Here is a tiny trained network, its code and every weight. The questions are about switching its units off for an input and a class, where a switched-off unit gives its printed mean instead of its output.

import numpy as np


def w(rows, s, z=0):
    codes = np.array(rows[::2]) - 128.0
    scale = np.full(codes.shape[1], s)
    scale[-1] = z or s
    return codes * scale


def f(y):
    return y / 2 * (1 + np.tanh(0.7978845608 * (y + 0.044715 * y**3)))


def log_softmax(a):
    a = a - a.max(-1, keepdims=True)
    return a - np.log(np.exp(a).sum(-1, keepdims=True))


def net(x, mask):
    res = np.array(x, float).reshape(1, 8) / 4 @ E
    y = f(res @ A[0][:, :-1].T + A[0][:, -1])
    res = res + np.where(mask, y, B[0][:, -1]) @ B[0][:, :-1]
    return log_softmax(res[-1] @ U[:, :-1].T + U[:, -1])


A, B = {}, {}
E = w([
[75,114,160,88,172,119,26],'x0',
[128,127,128,126,128,125,128],'x1',
[50,158,130,173,212,123,189],'x2',
[127,127,129,127,128,125,128],'x3',
[128,128,128,130,128,127,128],'x4',
[128,130,128,128,128,127,128],'x5',
[83,132,248,89,74,137,175],'x6',
[128,126,129,130,127,127,127],'x7',
],0.013)
A[0] = w([
[113,122,140,129,141,117,114,136],'n0',
[151,155,102,146,93,140,162,189],'n1',
[139,125,75,143,155,137,124,192],'n2',
[187,125,141,98,81,114,124,175],'n3',
[105,130,167,137,132,130,254,118],'n4',
[81,134,166,110,163,123,75,27],'n5',
[147,130,29,161,181,127,139,54],'n6',
[109,118,222,114,85,129,114,10],'n7',
[129,130,148,137,124,112,166,93],'n8',
[99,139,169,116,159,128,118,16],'n9',
[127,132,142,136,126,116,123,132],'n10',
[79,137,162,119,147,140,63,103],'n11',
[132,112,124,135,123,109,101,111],'n12',
[164,119,87,99,133,122,7,141],'n13',
[134,129,121,129,126,119,100,106],'n14',
[122,122,120,132,127,130,91,118],'n15',
[91,132,121,136,202,111,152,138],'n16',
[122,129,123,136,137,120,174,116],'n17',
[189,128,76,156,73,127,194,50],'n18',
[73,144,120,154,222,133,143,1],'n19',
[187,123,149,106,44,135,115,37],'n20',
[114,123,126,129,128,132,161,112],'n21',
[139,106,128,135,126,141,133,109],'n22',
[183,129,89,129,97,132,177,118],'n23',
],0.021,0.016)
B[0] = w([
[127,153,111,125,98,124,134,151],'n0',
[133,90,155,112,100,119,145,221],'n1',
[119,150,75,120,112,125,99,215],'n2',
[127,98,82,142,63,120,114,233],'n3',
[134,152,218,136,189,130,168,235],'n4',
[142,98,176,129,63,106,158,177],'n5',
[127,65,190,134,27,131,178,215],'n6',
[129,112,21,124,79,129,66,188],'n7',
[126,153,159,130,166,116,142,149],'n8',
[138,112,173,131,101,133,172,145],'n9',
[141,100,120,118,143,147,138,133],'n10',
[119,93,97,135,72,140,128,200],'n11',
[124,161,129,152,152,122,121,141],'n12',
[133,192,111,122,252,132,101,253],'n13',
[121,135,134,145,169,152,120,139],'n14',
[124,165,127,121,167,133,120,149],'n15',
[133,89,132,138,69,128,142,207],'n16',
[125,167,165,144,150,140,144,158],'n17',
[134,128,53,121,135,125,68,229],'n18',
[125,126,28,107,113,131,57,190],'n19',
[130,95,191,116,63,121,193,208],'n20',
[145,144,150,107,162,119,141,144],'n21',
[118,128,137,171,115,137,107,129],'n22',
[109,114,86,128,88,133,117,218],'n23',
],0.031,0.02)
U = w([
[138,111,36,129,65,149,122,149],'0',
[147,62,178,139,22,135,254,221],'1',
[156,187,169,147,196,153,199,1],'2',
],0.0077,0.0033)

Each question gives the input, the list of numbers given to net, and the class t.
The units are the neurons (one row each of A and B). Each row of codes is followed by its name. A weight is (code - 128) times the scale printed after its matrix; where a second scale follows, it is the last column's (A, B and U).
mask holds one flag per neuron, in row order. A switched-off neuron (its flag False) gives its mean, the last column of its row in B, instead of its output. The means were averaged over made-up inputs and are rounded, as every weight is.
A unit's drop is (log p(t) with every unit on - log p(t) with that unit switched off) / (log p(t) with every unit on - log p(t) with every unit switched off).
The circuit of an input: a set's keep is (log p(t) with only the set's units on - log p(t) with every unit switched off) / (log p(t) with every unit on - log p(t) with every unit switched off). Starting from the 12 units with the biggest drops (on a tie, the unit counted first), units are removed one at a time, each time the one whose removal leaves the highest keep (on an exact tie, the one counted first), for as long as the keep stays at least 0.8.
circuit, biggest first: the units of the circuit, biggest drop first
most important unit: the unit with the biggest drop
top k neurons: the k neurons with the biggest drops, biggest first
drop of u: that unit's drop, to one decimal
input [8,-4,7,0,3,2,3,-5], class 1: most important unit : n5
input [5,6,1,-8,1,-5,2,-3], class 1: top 3 neurons : n18; n19; n5
input [-4,-6,5,2,-4,-8,1,8], class 2: circuit, biggest first : n4; n6
input [-6,-4,1,0,-8,0,-7,-8], class 1: top 2 neurons : n6; n19
input [-4,-5,1,8,-3,3,-1,6], class 1: top 4 neurons : n13; n19; n7; n1
input [-1,6,-2,-6,7,-7,1,-6], class 1: top 4 neurons : n18; n13; n19; n7
input [-4,-4,0,7,-5,6,1,-8], class 1: top 2 neurons : n13; n19
input [-2,-4,1,7,7,4,-8,-1], class 1: top 3 neurons : n6; n7; n19
input [-3,2,1,-4,4,7,-1,0], class 1: top 3 neurons : n13; n19; n7
input [-2,-6,1,-6,-3,3,-5,-6], class 1: top 3 neurons : n6; n19; n7
input [0,-6,1,1,-6,-7,8,0], class 2: top 2 neurons : n4; n6
input [5,-8,-1,1,-7,0,8,-7], class 0: drop of n20 : 0.4
input [8,-6,-7,-2,-3,8,-5,-4], class 2: drop of n13 : 0.6
input [4,8,-5,7,-7,-6,-7,-6], class 2: circuit, biggest first : n13
input [-2,-3,6,-8,2,-6,7,5], class 2: drop of n4 : 0.1
